Each row is followed by its class. Each block has new classes.
.16, .04, -.01, -.14, -.01, -.05, -.12, .01, -.05, -.02, .10, -.01, -.06, -.14, .01, -.13	GZ
-.37, .08, .02, .09, -.06, -.08, .01, .01, .04, -.07, .04, -.06, -.03, -.09, -.06, .03	GZ
.62, -.04, -.08, .14, .17, .00, -.05, -.04, -.03, -.10, .00, -.03, .06, -.10, -.09, -.06	QM
.16, -.04, -.03, -.01, .14, .07, -.06, .04, -.01, -.04, .01, .01, .01, .00, -.29, -.03	GZ
.40, -.08, -.03, -.06, .18, .10, -.08, .07, -.05, -.01, -.02, .04, -.23, -.09, -.15, -.09	HS
.35, -.01, -.03, -.22, .10, .05, -.06, .12, -.07, .07, .05, -.04, -.22, -.27, -.12, -.07	HS
-.05, -.15, -.01, .12, -.02, .13, .04, -.03, .03, .07, -.04, -.04, .02, .09, -.19, -.03	QM
.01, .03, -.03, -.12, .11, .03, -.02, .01, .00, .14, .08, -.03, -.09, .06, -.13, -.05	GZ
-.40, .07, .04, .00, -.03, .02, -.09, .15, -.02, .11, .03, .04, -.09, -.01, -.05, .09	GZ
-.43, .08, .00, .10, .04, -.14, -.01, -.03, .11, -.02, .07, -.06, .08, -.13, .02, -.11	GZ
.00, -.09, -.02, -.08, .17, .09, .02, -.01, -.04, -.06, .01, .00, -.06, -.03, -.38, -.07	QM
.09, -.03, -.01, -.11, .01, .13, .02, .01, -.05, -.03, -.04, .01, .06, -.06, -.26, -.01	QM
-.14, -.05, -.05, -.29, .07, .00, -.03, .00, -.02, .04, .05, -.03, -.11, .10, -.13, .06	GZ
.75, -.09, -.01, .19, .31, .13, -.10, .26, -.05, .05, .03, -.09, -.24, -.11, -.22, .05	GZ
.63, -.11, -.05, .00, .28, .13, -.17, -.02, -.04, .07, .05, .03, -.16, .06, -.25, .01	HS
-.10, -.09, -.01, -.07, .02, -.01, -.01, .04, -.01, .09, .03, .06, -.03, -.13, .05, -.08	HS
.01, -.06, -.01, .02, -.05, -.01, -.01, .09, .07, -.06, .01, .06, -.12, -.13, .00, -.03	HS
-.16, -.01, -.02, -.13, -.04, .07, .04, -.05, -.06, -.01, .00, .10, .01, -.02, -.20, .01	HS
.16, .03, -.02, -.03, -.03, .08, .04, -.02, -.05, -.05, -.03, -.03, .07, -.11, -.16, .01	QM
-.24, -.04, -.01, -.27, .14, .05, -.01, .03, -.02, -.01, .06, .01, -.12, -.04, -.22, -.10	GZ
.17, .00, -.03, -.05, .05, .03, .00, -.05, -.02, .01, -.01, .10, -.04, .14, -.01, .00	QM

Each row is followed by its class.
-.08, -.06, -.01, .01, -.02, .00, .02, .03, -.12, .00, .20, .05, -.09, .04, -.14, -.02	PC
.00, .00, .03, .00, -.01, .02, .04, .05, -.13, .13, .21, .00, -.04, .14, -.08, -.06	Lg
-.10, .04, .03, -.01, -.02, .03, .01, .04, .16, .13, -.05, .01, -.02, .20, -.05, .01	PC
-.04, -.08, .05, -.03, -.01, -.01, -.03, .00, -.02, .11, .23, .02, -.02, .11, -.15, -.02	GF
-.13, .03, .00, -.01, -.04, .03, .01, .04, -.09, .09, .08, .00, .02, .15, -.22, .05	Lg
-.01, -.07, .03, .01, -.04, .00, .01, -.01, .04, -.01, -.04, -.08, -.06, .11, -.12, -.03	PC
.02, .11, -.01, -.01, -.04, .00, .02, -.01, .06, .05, -.10, -.03, -.02, .10, -.15, -.06	NR
.02, -.02, .06, .05, -.03, .00, .00, .02, -.01, .10, .13, -.04, -.04, .15, -.15, .10	GF
.01, .00, -.02, .00, .00, .00, .04, .01, -.12, .02, .02, -.02, -.05, -.01, -.02, -.02	PC
.03, .09, .01, -.02, -.03, -.01, -.01, -.01, .00, .12, .16, -.05, .02, .13, .08, .04	Lg
